Here is a tiny trained network, its code and every weight. The questions are about switching its units off for an input and a target symbol, where a switched-off unit gives its printed mean instead of its output.

import numpy as np


def w(rows, s, z=0):
    codes = np.array(rows[::2]) - 128.0
    scale = np.full(codes.shape[1], s)
    scale[-1] = z or s
    return codes * scale


def norm(h):
    return h / np.sqrt((h * h).mean(-1, keepdims=True) + 1e-5)


def f(y):
    return y / 2 * (1 + np.tanh(0.7978845608 * (y + 0.044715 * y**3)))


def softmax(a):
    e = np.exp(a - a.max(-1, keepdims=True))
    return e / e.sum(-1, keepdims=True)


def log_softmax(a):
    a = a - a.max(-1, keepdims=True)
    return a - np.log(np.exp(a).sum(-1, keepdims=True))


def net(x, mask):
    ids = ['αβγδεζηθλμξστφψω'.index(c) for c in x.split()]
    T = len(ids)
    res = E[ids] + P[:T]
    u = 0
    for l in range(2):
        r = norm(res)
        for j in range(2):
            rows = slice(3 * j, 3 * j + 3)
            q, k, v = (r @ M[l][rows].T for M in (Q, K, V))
            z = softmax(np.where(np.tri(T) > 0, q @ k.T / 3**0.5, -1e9)) @ v
            o = O[l][rows]
            res = res + np.where(mask[u + j], z, o[:, -1]) @ o[:, :-1]
        u += 2
        y = f(norm(res) @ A[l][:, :-1].T + A[l][:, -1])
        res = res + np.where(mask[u : u + 8], y, B[l][:, -1]) @ B[l][:, :-1]
        u += 8
    return log_softmax(norm(res)[-1] @ U[:, :-1].T + U[:, -1])


Q, K, V, O, A, B = {}, {}, {}, {}, {}, {}
E = w([
[148,117,128],'α',
[104,121,109],'β',
[129,134,107],'γ',
[124,135,80],'δ',
[188,81,129],'ε',
[147,117,129],'ζ',
[103,121,111],'η',
[143,226,103],'θ',
[103,120,113],'λ',
[90,165,57],'μ',
[103,120,114],'ξ',
[146,115,131],'σ',
[110,114,138],'τ',
[2,215,81],'φ',
[111,112,137],'ψ',
[132,134,167],'ω',
],0.0069)
P = w([
[106,199,154],'0',
[106,188,166],'1',
[106,176,174],'2',
[108,151,166],'3',
[104,136,152],'4',
[107,120,149],'5',
[100,106,148],'6',
[102,93,139],'7',
[102,78,129],'8',
[92,62,136],'9',
[88,44,125],'10',
[75,15,124],'11',
[73,6,107],'12',
[64,2,98],'13',
],0.00083)
Q[0] = w([
[215,90,92],'0.h1',
[67,155,177],'0.h1',
[117,56,252],'0.h1',
[106,200,159],'0.h2',
[103,187,224],'0.h2',
[113,67,108],'0.h2',
],0.0038)
K[0] = w([
[113,69,56],'0.h1',
[152,161,198],'0.h1',
[123,2,194],'0.h1',
[136,104,187],'0.h2',
[152,36,154],'0.h2',
[107,127,94],'0.h2',
],0.0048)
V[0] = w([
[114,125,119],'0.h1',
[81,125,35],'0.h1',
[121,8,125],'0.h1',
[74,108,183],'0.h2',
[99,137,120],'0.h2',
[155,68,36],'0.h2',
],0.0018)
O[0] = w([
[83,112,97,121],'0.h1',
[32,49,87,58],'0.h1',
[161,55,104,251],'0.h1',
[75,224,86,165],'0.h2',
[140,194,160,121],'0.h2',
[158,68,245,141],'0.h2',
],0.0013,0.00028)
A[0] = w([
[157,116,2,118],'0.n1',
[141,197,86,203],'0.n2',
[221,135,131,23],'0.n3',
[80,161,246,208],'0.n4',
[139,167,107,199],'0.n5',
[120,120,141,105],'0.n6',
[57,143,159,255],'0.n7',
[31,153,149,157],'0.n8',
],0.0026,0.00064)
B[0] = w([
[29,141,180,194],'0.n1',
[77,104,149,134],'0.n2',
[163,80,145,97],'0.n3',
[39,132,2,222],'0.n4',
[109,114,135,143],'0.n5',
[125,130,124,123],'0.n6',
[86,66,97,254],'0.n7',
[103,77,92,204],'0.n8',
],0.0022,0.00044)
Q[1] = w([
[103,133,117],'1.h1',
[119,109,125],'1.h1',
[112,152,128],'1.h1',
[115,2,133],'1.h2',
[132,62,164],'1.h2',
[145,207,116],'1.h2',
],0.014)
K[1] = w([
[156,154,104],'1.h1',
[129,123,68],'1.h1',
[196,128,153],'1.h1',
[110,2,196],'1.h2',
[92,51,187],'1.h2',
[141,225,48],'1.h2',
],0.0073)
V[1] = w([
[129,135,233],'1.h1',
[53,154,136],'1.h1',
[104,109,201],'1.h1',
[94,130,251],'1.h2',
[12,69,170],'1.h2',
[144,109,249],'1.h2',
],0.0025)
O[1] = w([
[114,68,177,123],'1.h1',
[70,152,120,203],'1.h1',
[101,114,154,160],'1.h1',
[114,223,165,230],'1.h2',
[192,154,218,236],'1.h2',
[95,254,143,253],'1.h2',
],0.0028,0.00041)
A[1] = w([
[159,153,97,170],'1.n1',
[76,95,132,68],'1.n2',
[77,241,5,188],'1.n3',
[31,71,103,254],'1.n4',
[201,254,46,94],'1.n5',
[213,115,200,167],'1.n6',
[185,29,88,9],'1.n7',
[87,97,40,161],'1.n8',
],0.0027,0.00067)
B[1] = w([
[82,109,161,133],'1.n1',
[182,107,153,135],'1.n2',
[228,95,185,210],'1.n3',
[224,144,186,255],'1.n4',
[136,45,176,121],'1.n5',
[40,142,113,204],'1.n6',
[4,120,84,112],'1.n7',
[163,177,168,174],'1.n8',
],0.0021,0.00097)
U = w([
[152,137,106,41],'α',
[154,106,121,62],'β',
[250,143,166,156],'γ',
[217,115,17,158],'δ',
[240,52,111,104],'ε',
[117,126,92,70],'ζ',
[132,102,115,79],'η',
[173,227,66,255],'θ',
[122,106,122,81],'λ',
[118,177,20,120],'μ',
[126,105,127,71],'ξ',
[49,93,69,162],'σ',
[147,81,189,94],'τ',
[59,201,71,125],'φ',
[154,61,204,107],'ψ',
[85,231,232,164],'ω',
],0.013,0.0068)

Each question gives the input, a string of symbols that net reads in full, and the target symbol t.
The units are the heads (3 rows each of Q, K, V and O) and the neurons (one row each of A and B). Each row of codes is followed by its name. A weight is (code - 128) times the scale printed after its matrix; where a second scale follows, it is the last column's (O, A, B and U).
mask holds one flag per unit, layer by layer, with each layer's heads first. A switched-off unit (its flag False) gives its mean, the last column of its rows in O or B, instead of its output. The means were averaged over made-up inputs and are rounded, as every weight is.
A unit's drop is (log p(t) with every unit on - log p(t) with that unit switched off) / (log p(t) with every unit on - log p(t) with every unit switched off).
The circuit of an input: a set's keep is (log p(t) with only the set's units on - log p(t) with every unit switched off) / (log p(t) with every unit on - log p(t) with every unit switched off). Starting from the 12 units with the biggest drops (on a tie, the unit counted first), units are removed one at a time, each time the one whose removal leaves the highest keep (on an exact tie, the one counted first), for as long as the keep stays at least 0.8.
circuit, biggest first: the units of the circuit, biggest drop first
unit that matters most: the unit with the biggest drop
top k neurons: the k neurons with the biggest drops, biggest first
k most important neurons of layer l: the k neurons of layer l with the biggest drops, biggest first
heads that matter: for each layer, one digit per head in row order, 1 if its drop is at least 0.15 and else 0, layers parted by /
drop when u is switched off: that unit's drop, to one decimal
input ε ω σ σ δ μ σ ω ζ, target ω: circuit, biggest first -> [1.h2; 0.n4; 1.n6; 1.n4]
input α ζ ε τ λ σ ε θ α ζ ω α, target ω: circuit, biggest first -> [1.h2; 1.n6; 0.n7; 1.n3]
input α ψ α ε σ θ μ θ σ φ σ ω ζ τ, target ω: circuit, biggest first -> [1.h2; 1.n5; 1.n4]
input θ ε ψ τ β, target ψ: heads that matter -> 00 / 01
input β λ ω σ, target ω: unit that matters most -> 1.n6
input β η β ξ θ β γ γ σ ω η η, target ω: top 4 neurons -> [0.n4; 1.n4; 0.n1; 1.n8]
input μ ω μ μ β ψ β, target ψ: circuit, biggest first -> [1.h2; 1.n4; 0.n4]
input ε β θ φ ω δ ε ω ξ, target ω: 2 most important neurons of layer 1 -> [1.n4; 1.n3]
input σ η ψ ζ, target ψ: 4 most important neurons of layer 1 -> [1.n6; 1.n4; 1.n8; 1.n3]
input β ψ φ ζ, target ψ: top 3 neurons -> [0.n7; 0.n8; 1.n6]
input ω ε ω α σ σ σ ω ξ ξ, target ω: top 4 neurons -> [0.n4; 1.n4; 1.n8; 1.n5]
input β α θ σ ε ω ω η, target ω: 2 most important neurons of layer 1 -> [1.n4; 1.n3]
input α λ ω τ ζ, target ω: top 3 neurons -> [1.n6; 1.n3; 1.n4]
input α θ φ γ μ ω δ ω δ δ η ω σ τ, target ω: circuit, biggest first -> [1.h2]
input σ ω α σ φ ω η γ, target γ: top 2 neurons -> [0.n1; 1.n3]
input β δ σ σ, target σ: top 2 neurons -> [1.n4; 0.n1]
input β ψ σ θ σ α β ω ω ζ β, target ω: top 3 neurons -> [0.n4; 1.n4; 1.n3]
input μ θ θ ξ δ ε τ σ μ γ ω λ, target ω: top 2 neurons -> [1.n4; 0.n4]
input σ δ ω λ ω ψ, target ω: 2 most important neurons of layer 1 -> [1.n5; 1.n3]
input σ α β ω ω ζ α, target ω: 3 most important neurons of layer 0 -> [0.n7; 0.n8; 0.n4]
input φ ε σ θ α, target σ: unit that matters most -> 1.h2
input β α ξ σ γ η δ η ζ σ ω ω γ λ, target ω: top 2 neurons -> [0.n4; 1.n4]
input ζ δ σ ψ α, target ψ: 3 most important neurons of layer 0 -> [0.n4; 0.n1; 0.n8]
input β ε σ β β θ γ σ, target σ: drop when 1.n7 is switched off -> 0.1
input β μ ε ω δ, target δ: drop when 1.n4 is switched off -> 0.1
input ε β θ δ ω η τ ω σ λ ω ψ, target ω: drop when 0.h1 is switched off -> 0.0
input β σ η σ ω σ ω ζ φ γ, target γ: unit that matters most -> 1.n3
input ω β φ σ φ θ σ β ω ξ ω σ, target ω: drop when 0.n4 is switched off -> 0.2
